Here is a tiny trained network, its code and every weight. The questions are about switching its units off for an input and a class, where a switched-off unit gives its printed mean instead of its output.

import numpy as np


def w(rows, s, z=0):
    codes = np.array(rows[::2]) - 128.0
    scale = np.full(codes.shape[1], s)
    scale[-1] = z or s
    return codes * scale


def norm(h):
    return h / np.sqrt((h * h).mean(-1, keepdims=True) + 1e-5)


def f(y):
    return y / 2 * (1 + np.tanh(0.7978845608 * (y + 0.044715 * y**3)))


def log_softmax(a):
    a = a - a.max(-1, keepdims=True)
    return a - np.log(np.exp(a).sum(-1, keepdims=True))


def net(x, mask):
    res = np.array(x, float).reshape(1, 3) / 4 @ E
    u = 0
    for l in range(4):
        y = f(norm(res) @ A[l][:, :-1].T + A[l][:, -1])
        res = res + np.where(mask[u : u + 4], y, B[l][:, -1]) @ B[l][:, :-1]
        u += 4
    return log_softmax(norm(res)[-1] @ U[:, :-1].T + U[:, -1])


A, B = {}, {}
E = w([
[136,189,151,137,113,218,221,243,227,139],'x0',
[182,86,57,94,68,114,144,186,76,128],'x1',
[214,143,252,10,16,194,105,159,156,127],'x2',
],0.011)
A[0] = w([
[164,89,149,78,39,85,106,133,141,127,103],'L0N1',
[155,173,171,87,98,255,93,186,181,136,147],'L0N2',
[114,40,190,129,118,91,190,132,144,175,2],'L0N3',
[44,171,102,102,194,149,84,78,124,57,138],'L0N4',
],0.0092,0.0039)
B[0] = w([
[104,152,14,132,175,205,51,115,98,117,193],'L0N1',
[102,149,63,56,134,187,109,162,205,33,254],'L0N2',
[109,128,214,76,89,129,124,45,156,206,116],'L0N3',
[109,120,170,247,92,139,111,152,161,162,178],'L0N4',
],0.011)
A[1] = w([
[130,143,156,55,88,171,153,224,246,104,221],'L1N1',
[17,205,160,117,243,241,160,188,242,118,247],'L1N2',
[157,166,106,210,131,50,194,186,144,149,66],'L1N3',
[65,86,238,254,179,118,66,178,103,165,6],'L1N4',
],0.0068,0.0016)
B[1] = w([
[181,152,38,243,20,195,23,158,1,81,219],'L1N1',
[109,165,165,223,64,89,32,17,171,88,252],'L1N2',
[192,162,157,19,128,85,227,114,114,151,155],'L1N3',
[105,107,80,100,189,97,170,113,107,189,177],'L1N4',
],0.0093,0.013)
A[2] = w([
[99,123,132,209,249,47,74,87,124,161,98],'L2N1',
[78,107,90,203,176,96,120,2,153,136,48],'L2N2',
[39,144,183,150,166,32,120,69,92,100,12],'L2N3',
[107,100,122,41,89,161,72,66,116,108,253],'L2N4',
],0.0078,0.0018)
B[2] = w([
[82,158,226,174,133,122,184,189,113,157,254],'L2N1',
[92,94,150,98,129,119,110,155,245,129,249],'L2N2',
[154,86,147,164,151,111,132,143,209,191,192],'L2N3',
[117,130,119,169,88,104,29,134,198,19,223],'L2N4',
],0.012,0.0082)
A[3] = w([
[45,145,147,137,99,136,178,41,125,114,2],'L3N1',
[50,78,96,89,72,126,142,254,108,64,55],'L3N2',
[143,66,129,138,115,59,193,42,162,150,39],'L3N3',
[60,110,232,168,150,6,171,9,123,147,197],'L3N4',
],0.0066,0.00096)
B[3] = w([
[171,108,93,154,213,154,77,199,125,117,129],'L3N1',
[207,244,178,108,160,128,193,108,140,72,177],'L3N2',
[129,194,200,83,167,115,85,139,125,129,158],'L3N3',
[119,117,101,89,206,165,38,221,129,207,255],'L3N4',
],0.011,0.0062)
U = w([
[155,175,50,156,37,187,29,111,114,21,182],'0',
[195,175,93,43,149,109,245,148,42,127,119],'1',
[133,93,179,62,90,232,166,1,34,209,1],'2',
[72,114,165,141,203,85,106,189,168,240,142],'3',
],0.011,0.0084)

Each question gives the input, the list of numbers given to net, and the class t.
The units are the neurons (one row each of A and B). Each row of codes is followed by its name. A weight is (code - 128) times the scale printed after its matrix; where a second scale follows, it is the last column's (A, B and U).
mask holds one flag per neuron, layer by layer. A switched-off neuron (its flag False) gives its mean, the last column of its row in B, instead of its output. The means were averaged over made-up inputs and are rounded, as every weight is.
A unit's drop is (log p(t) with every unit on - log p(t) with that unit switched off) / (log p(t) with every unit on - log p(t) with every unit switched off).
The circuit of an input: a set's keep is (log p(t) with only the set's units on - log p(t) with every unit switched off) / (log p(t) with every unit on - log p(t) with every unit switched off). Starting from the 12 units with the biggest drops (on a tie, the unit counted first), units are removed one at a time, each time the one whose removal leaves the highest keep (on an exact tie, the one counted first), for as long as the keep stays at least 0.8.
units of the circuit, in order: the units of the circuit, biggest drop first
top k neurons: the k neurons with the biggest drops, biggest first
top k neurons in layer l: the k neurons of layer l with the biggest drops, biggest first
drop when u is switched off: that unit's drop, to one decimal
input [4,4,-3], class 1: units of the circuit, in order : (L0N2, L0N1, L1N3, L2N4)
input [5,1,-4], class 3: units of the circuit, in order : (L0N2, L1N1)
input [5,4,-5], class 1: top 3 neurons : (L0N2, L1N3, L0N1)
input [-4,8,-4], class 1: top 2 neurons : (L1N2, L1N1)
input [-1,3,-1], class 1: top 2 neurons : (L1N2, L0N2)
input [0,1,-3], class 3: top neuron : (L0N2)
input [0,3,-2], class 1: top 2 neurons : (L0N2, L1N2)
input [2,-5,-1], class 3: top 2 neurons : (L0N4, L0N2)
input [0,7,-3], class 1: top 2 neurons : (L1N2, L0N2)
input [1,3,-4], class 1: top 2 neurons in layer 1 : (L1N2, L1N3)
input [6,8,-6], class 1: drop when L0N2 is switched off : 0.6
input [0,4,-2], class 1: drop when L1N2 is switched off : 0.8
input [1,2,-1], class 1: drop when L0N2 is switched off : 1.0
